Below is a small trained network, with its code and all its weights. Each question gives an input and a class and asks what happens when units are switched off, that is, made to give their printed mean instead of their output.

import numpy as np


def w(rows, s, z=0):
    codes = np.array(rows[::2]) - 128.0
    scale = np.full(codes.shape[1], s)
    scale[-1] = z or s
    return codes * scale


def norm(h):
    return h / np.sqrt((h * h).mean(-1, keepdims=True) + 1e-5)


def f(y):
    return np.maximum(y, 0)


def log_softmax(a):
    a = a - a.max(-1, keepdims=True)
    return a - np.log(np.exp(a).sum(-1, keepdims=True))


def net(x, mask):
    res = np.array(x, float).reshape(1, 7) / 4 @ E
    u = 0
    for l in range(4):
        y = f(norm(res) @ A[l][:, :-1].T + A[l][:, -1])
        res = res + np.where(mask[u : u + 6], y, B[l][:, -1]) @ B[l][:, :-1]
        u += 6
    return log_softmax(norm(res)[-1] @ U[:, :-1].T + U[:, -1])


A, B = {}, {}
E = w([
[124,129,129,124,127],'x0',
[190,62,76,158,140],'x1',
[125,127,124,123,133],'x2',
[128,127,130,123,137],'x3',
[175,207,173,245,182],'x4',
[2,95,91,184,160],'x5',
[132,101,179,176,47],'x6',
],0.0072)
A[0] = w([
[207,59,5,175,138,21],'L0N1',
[109,128,184,134,72,128],'L0N2',
[71,125,84,169,131,129],'L0N3',
[199,198,145,79,71,50],'L0N4',
[128,147,144,156,68,4],'L0N5',
[158,43,171,161,142,77],'L0N6',
],0.012,0.0027)
B[0] = w([
[80,183,234,65,128,255],'L0N1',
[127,185,50,70,113,203],'L0N2',
[164,97,172,143,138,231],'L0N3',
[142,36,189,172,194,253],'L0N4',
[145,200,111,136,177,159],'L0N5',
[63,254,86,47,169,185],'L0N6',
],0.0077,0.0049)
A[1] = w([
[171,199,40,108,178,109],'L1N1',
[101,2,89,34,97,73],'L1N2',
[54,130,98,172,173,186],'L1N3',
[161,186,98,165,248,254],'L1N4',
[107,195,174,101,83,42],'L1N5',
[150,193,173,82,82,18],'L1N6',
],0.009,0.0012)
B[1] = w([
[194,117,27,213,185,162],'L1N1',
[251,124,144,149,66,227],'L1N2',
[181,79,178,169,159,200],'L1N3',
[154,140,79,81,51,254],'L1N4',
[137,203,106,36,253,180],'L1N5',
[72,104,131,140,241,182],'L1N6',
],0.006,0.0068)
A[2] = w([
[217,171,79,87,161,5],'L2N1',
[31,199,151,52,181,102],'L2N2',
[186,3,120,249,122,22],'L2N3',
[134,113,88,36,86,160],'L2N4',
[114,144,68,76,178,134],'L2N5',
[127,253,127,115,119,143],'L2N6',
],0.0056,0.0013)
B[2] = w([
[87,109,106,140,147,252],'L2N1',
[81,131,182,103,162,248],'L2N2',
[123,138,152,102,116,202],'L2N3',
[106,248,101,173,62,222],'L2N4',
[121,144,108,143,182,208],'L2N5',
[84,182,159,121,49,231],'L2N6',
],0.011,0.0032)
A[3] = w([
[162,206,174,229,167,115],'L3N1',
[135,130,41,103,208,117],'L3N2',
[91,84,119,211,112,241],'L3N3',
[2,62,94,163,107,253],'L3N4',
[164,127,226,89,130,212],'L3N5',
[187,173,72,190,53,126],'L3N6',
],0.0094,0.0023)
B[3] = w([
[143,55,114,38,7,253],'L3N1',
[63,226,40,208,155,184],'L3N2',
[213,17,139,118,156,162],'L3N3',
[247,123,213,219,157,170],'L3N4',
[1,40,55,151,228,253],'L3N5',
[65,178,41,148,11,191],'L3N6',
],0.0064)
U = w([
[30,196,170,58,182,181],'0',
[254,17,173,176,195,245],'1',
[189,188,68,107,29,86],'2',
[52,146,79,124,152,202],'3',
[83,248,44,179,174,2],'4',
],0.0073,0.00097)

Each question gives the input, the list of numbers given to net, and the class t.
The units are the neurons (one row each of A and B). Each row of codes is followed by its name. A weight is (code - 128) times the scale printed after its matrix; where a second scale follows, it is the last column's (A, B and U).
mask holds one flag per neuron, layer by layer. A switched-off neuron (its flag False) gives its mean, the last column of its row in B, instead of its output. The means were averaged over made-up inputs and are rounded, as every weight is.
A unit's drop is (log p(t) with every unit on - log p(t) with that unit switched off) / (log p(t) with every unit on - log p(t) with every unit switched off).
The circuit of an input: a set's keep is (log p(t) with only the set's units on - log p(t) with every unit switched off) / (log p(t) with every unit on - log p(t) with every unit switched off). Starting from the 12 units with the biggest drops (on a tie, the unit counted first), units are removed one at a time, each time the one whose removal leaves the highest keep (on an exact tie, the one counted first), for as long as the keep stays at least 0.8.
units of the circuit, in order: the units of the circuit, biggest drop first
most important unit: the unit with the biggest drop
k most important neurons: the k neurons with the biggest drops, biggest first
k most important neurons of layer l: the k neurons of layer l with the biggest drops, biggest first
input [6,7,1,-7,2,-6,-5], class 0: most important unit	L0N1
input [4,8,5,0,1,6,-8], class 0: 3 most important neurons of layer 0	L0N1, L0N4, L0N2
input [-3,-3,-6,6,0,2,7], class 4: 2 most important neurons of layer 0	L0N2, L0N1
input [-8,8,8,8,6,6,-2], class 0: 2 most important neurons of layer 1	L1N2, L1N4
input [-6,-2,1,5,-5,-5,4], class 1: 2 most important neurons	L0N4, L1N4
input [-2,5,-1,2,8,6,2], class 2: units of the circuit, in order	L3N1, L3N5
input [4,3,0,-1,-2,0,5], class 4: units of the circuit, in order	L0N6, L3N1
input [3,-4,-3,1,-6,1,-6], class 2: units of the circuit, in order	L0N1, L1N2, L3N5
input [8,2,5,0,-1,-5,-8], class 4: units of the circuit, in order	L3N2, L1N1
input [-7,6,-4,4,8,0,-8], class 2: units of the circuit, in order	L3N1, L1N4
input [-3,8,-4,7,6,-6,6], class 0: units of the circuit, in order	L0N6, L0N1, L1N2, L3N5
input [1,7,-4,-5,6,-4,-4], class 0: units of the circuit, in order	L0N1, L1N2
input [-3,-5,-2,-8,1,-3,-1], class 3: 3 most important neurons	L3N5, L0N4, L0N1
input [4,8,4,-6,-2,-8,-2], class 0: 2 most important neurons	L0N1, L0N6
input [6,7,-4,-4,8,-5,5], class 2: most important unit	L3N1
input [2,1,1,2,-8,5,-1], class 2: 2 most important neurons	L1N2, L0N4
input [0,-5,-5,-8,8,5,4], class 2: 3 most important neurons	L0N1, L3N1, L0N6
input [0,7,-2,5,2,-7,5], class 0: 2 most important neurons	L0N1, L0N6
input [-6,1,-6,3,3,2,-2], class 2: 2 most important neurons	L0N4, L2N2
input [1,6,6,2,0,0,-6], class 0: units of the circuit, in order	L0N1
input [-6,2,5,-5,-7,6,-8], class 4: 2 most important neurons of layer 1	L1N4, L1N2
input [-8,-3,-4,5,-3,-1,-7], class 4: 2 most important neurons of layer 3	L3N2, L3N1
input [3,1,-1,8,-1,-4,3], class 3: 3 most important neurons	L3N5, L0N6, L0N4
input [5,1,1,1,1,-1,5], class 4: 2 most important neurons	L1N1, L0N1
input [-7,7,1,5,8,-4,-1], class 2: 2 most important neurons	L3N1, L1N4
input [-5,-1,0,7,7,-4,4], class 2: 2 most important neurons	L0N1, L3N1
input [-1,1,-7,7,-8,-8,0], class 1: most important unit	L0N4
input [-2,-2,-5,3,-5,-8,6], class 1: 3 most important neurons	L0N4, L1N4, L0N1
input [-3,-2,-5,-5,-5,6,-5], class 1: 2 most important neurons of layer 1	L1N4, L1N3
